m =
[[3428 7292 4682 3981 7554 6423 5699 2884 6704 1106 3963]
 [3786 8602 4786 3981 7929 5508 8996 3072 6990 3015 5075]]
m[-2,-11] => 3428
m[-2,6] => 5699
m[-1,-4] => 3072
m[:, -3] => [6704, 6990]
m[:, 6] => [5699, 8996]
m[:, -10] => [7292, 8602]
m[-1,5] => 5508
m[-2,-8] => 3981
m[-1,-10] => 8602

W =
[[+0.48 -2.38 -5.07 +2.38 -0.78 +4.48 +1.06]
 [+0.09 +2.07 +2.53 +0.34 -0.29 -1.59 -0.62]
 [-0.02 -1.79 -1.69 -0.38 -1.00 +1.26 +2.18]
 [+0.40 +0.76 +1.79 +0.76 -1.75 -1.08 +1.39]
 [+0.42 +0.15 -0.82 +3.47 -1.55 +2.43 +1.27]
 [+0.84 -1.66 -5.97 +2.20 +0.14 +3.65 +0.84]
 [+0.87 -0.49 -4.51 +2.15 -0.08 +2.95 +0.99]
 [+0.91 +0.31 -2.35 +3.54 -1.82 +1.20 +0.97]
 [+0.27 -1.73 -7.60 +3.22 -0.77 +5.11 +1.52]
 [-1.07 +0.38 +0.82 -1.75 -0.06 -1.14 +1.51]
 [+1.90 -0.06 +3.69 -1.05 -0.21 -1.82 -0.99]
 [+0.02 +0.33 +0.26 -1.78 +0.35 -1.78 +0.07]
 [+1.24 -2.25 -6.31 +1.54 -0.45 +3.25 +2.11]
 [+1.29 -0.62 -3.11 -0.44 +1.29 +0.48 -0.04]
 [-0.15 -3.06 -4.82 +0.92 -0.63 +4.08 +1.14]
 [+2.06 -0.89 +3.04 -1.90 -0.16 -1.99 -0.01]]
Indices start at 0.
(0, 0)	+0.48
(15, 5)	-1.99
(1, 6)	-0.62
(11, 5)	-1.78
(14, 3)	+0.92
(3, 5)	-1.08
(0, 2)	-5.07
(2, 2)	-1.69
(14, 5)	+4.08
(12, 2)	-6.31
(5, 6)	+0.84
(9, 3)	-1.75
(7, 2)	-2.35
(5, 0)	+0.84
(12, 1)	-2.25
(15, 1)	-0.89
(6, 5)	+2.95
(0, 5)	+4.48
(3, 4)	-1.75
(7, 0)	+0.91
(10, 2)	+3.69
(15, 6)	-0.01
(0, 4)	-0.78
(0, 1)	-2.38
(9, 6)	+1.51
(15, 4)	-0.16
(4, 3)	+3.47
(11, 1)	+0.33
(7, 6)	+0.97
(10, 3)	-1.05
(3, 1)	+0.76
(12, 5)	+3.25
(9, 2)	+0.82
(1, 4)	-0.29

a =
[[ -3  19 -17  24   7  16   9  17   5  -4]
 [ -9 -17  11   7  -2  -3   4  -3   4   6]
 [  2  -4  20  -5  -5  -4  -3   5  12  14]
 [ 28 -10  12 -21  19 -10 -21   9  22  31]
 [  8 -23  20 -26  18  -4 -12   1  18   4]
 [-13 -14  -2  20 -14  12  17  19  13 -12]
 [-14 -19  13 -13   6  -1  -8   9   5  -5]
 [ 30  16  17 -24  28 -15  -8  -2   9   8]
 [ 11  -3  17 -11   3  -6   5   0   9  16]
 [  6 -18  12  -3  18  -7 -16 -11  11  16]
 [ 12 -11  20 -10   8 -17 -12   0  21   5]
 [ -1  20   9  23 -16   9  -9   3  -8  -4]
 [  2   6  20 -13  15  -9  -1  -9  -2  14]
 [-17  -5  20  18  19  12   2 -17  12  -3]
 [  0  17  31   1 -16  -3   2  -4 -15  14]]
Rows and columns are counted from 0.
(0, 0): -3
(10, 9): 5
(5, 7): 19
(6, 5): -1
(12, 5): -9
(14, 4): -16
(6, 6): -8
(12, 2): 20
(9, 4): 18
(2, 5): -4
(14, 2): 31
(8, 6): 5
(13, 5): 12
(8, 8): 9
(11, 2): 9
(3, 9): 31
(12, 0): 2
(0, 7): 17
(10, 0): 12
(2, 7): 5
(7, 2): 17
(14, 0): 0
(1, 2): 11
(11, 8): -8
(11, 4): -16
(14, 7): -4
(10, 8): 21
(11, 6): -9
(9, 8): 11
(13, 9): -3
(0, 5): 16
(5, 6): 17
(5, 9): -12
(1, 7): -3
(1, 8): 4
(4, 5): -4
(4, 6): -12

X =
[[-1.51 +1.16 -6.89 +0.00 +4.50 +1.10 -1.70 +0.88 +1.81 -1.52 +2.45 -1.34
  -1.22 +0.45]
 [+1.87 -2.41 +4.86 -1.16 +1.55 -1.59 +0.36 -1.07 +2.93 +5.42 +0.63 -0.84
  -0.85 -3.70]
 [-4.19 -0.01 +0.23 +0.68 +5.98 +0.69 +0.58 -3.26 +1.31 -4.81 -1.64 -0.64
  +0.09 -0.17]
 [+1.43 +2.33 +2.96 -2.06 +3.46 -2.40 +3.30 +3.48 +2.45 +4.30 -0.50 -0.65
  +0.46 -3.10]
 [-1.14 +0.79 +5.99 +0.17 -3.67 +2.69 -0.24 +1.72 +0.70 -1.59 -2.21 -2.14
  -4.20 -0.23]
 [-0.13 +2.37 -2.66 -3.23 -1.80 +2.05 -1.64 +3.34 -1.71 +4.75 -0.68 +1.38
  +5.37 +1.10]
 [-3.85 -4.40 +0.37 +1.07 -3.88 -0.91 +0.86 -0.94 -0.61 +0.36 -4.88 -0.90
  -1.02 +3.82]
 [-2.39 -0.57 -4.89 -1.26 +0.74 +2.35 -2.89 +0.82 -1.08 +5.27 -1.50 -3.58
  +1.13 +1.33]
 [-1.03 -5.64 -5.31 +1.68 -3.37 +0.97 +2.23 +0.67 +0.31 +3.07 -0.31 +1.01
  +1.61 -0.80]
 [-1.44 -3.25 -2.84 +2.48 +0.68 -2.13 +4.17 -1.17 +0.28 -6.16 -0.05 +2.55
  +0.68 +1.33]
 [-1.67 -0.85 +1.33 +2.64 -3.49 +3.42 -5.10 +0.45 +3.36 +3.74 -0.18 +2.87
  +1.42 +0.92]
 [+3.75 +1.26 +2.99 +0.11 +1.30 -2.46 +0.72 -1.54 -2.64 +2.70 +1.07 +2.44
  +5.86 -1.32]
 [+3.79 -2.50 +0.63 -0.11 -1.89 +0.70 -2.83 -2.83 -1.37 -4.20 +5.42 +0.08
  -1.37 +0.07]]
X[0,0]	-1.51
X[11]	[+3.75, +1.26, +2.99, +0.11, +1.30, -2.46, +0.72, -1.54, -2.64, +2.70, +1.07, +2.44, +5.86, -1.32]
X[3,4]	+3.46
X[7]	[-2.39, -0.57, -4.89, -1.26, +0.74, +2.35, -2.89, +0.82, -1.08, +5.27, -1.50, -3.58, +1.13, +1.33]
X[5,5]	+2.05
X[0,10]	+2.45
X[6,0]	-3.85
X[12,4]	-1.89
X[7,12]	+1.13
X[11,5]	-2.46
X[8]	[-1.03, -5.64, -5.31, +1.68, -3.37, +0.97, +2.23, +0.67, +0.31, +3.07, -0.31, +1.01, +1.61, -0.80]
X[:, 10]	[+2.45, +0.63, -1.64, -0.50, -2.21, -0.68, -4.88, -1.50, -0.31, -0.05, -0.18, +1.07, +5.42]
X[3]	[+1.43, +2.33, +2.96, -2.06, +3.46, -2.40, +3.30, +3.48, +2.45, +4.30, -0.50, -0.65, +0.46, -3.10]
X[9,6]	+4.17
X[3,5]	-2.40
X[7,5]	+2.35
X[5,13]	+1.10
X[4,5]	+2.69
X[0,9]	-1.52
X[1,8]	+2.93
X[9,2]	-2.84
X[3,2]	+2.96
X[8,9]	+3.07
X[2]	[-4.19, -0.01, +0.23, +0.68, +5.98, +0.69, +0.58, -3.26, +1.31, -4.81, -1.64, -0.64, +0.09, -0.17]
X[1,6]	+0.36
X[:, 1]	[+1.16, -2.41, -0.01, +2.33, +0.79, +2.37, -4.40, -0.57, -5.64, -3.25, -0.85, +1.26, -2.50]
X[:, 7]	[+0.88, -1.07, -3.26, +3.48, +1.72, +3.34, -0.94, +0.82, +0.67, -1.17, +0.45, -1.54, -2.83]
X[2,5]	+0.69
X[10,3]	+2.64
X[9]	[-1.44, -3.25, -2.84, +2.48, +0.68, -2.13, +4.17, -1.17, +0.28, -6.16, -0.05, +2.55, +0.68, +1.33]
X[4]	[-1.14, +0.79, +5.99, +0.17, -3.67, +2.69, -0.24, +1.72, +0.70, -1.59, -2.21, -2.14, -4.20, -0.23]
X[:, 13]	[+0.45, -3.70, -0.17, -3.10, -0.23, +1.10, +3.82, +1.33, -0.80, +1.33, +0.92, -1.32, +0.07]
X[:, 3]	[+0.00, -1.16, +0.68, -2.06, +0.17, -3.23, +1.07, -1.26, +1.68, +2.48, +2.64, +0.11, -0.11]
X[6,1]	-4.40
X[:, 12]	[-1.22, -0.85, +0.09, +0.46, -4.20, +5.37, -1.02, +1.13, +1.61, +0.68, +1.42, +5.86, -1.37]
X[5,6]	-1.64
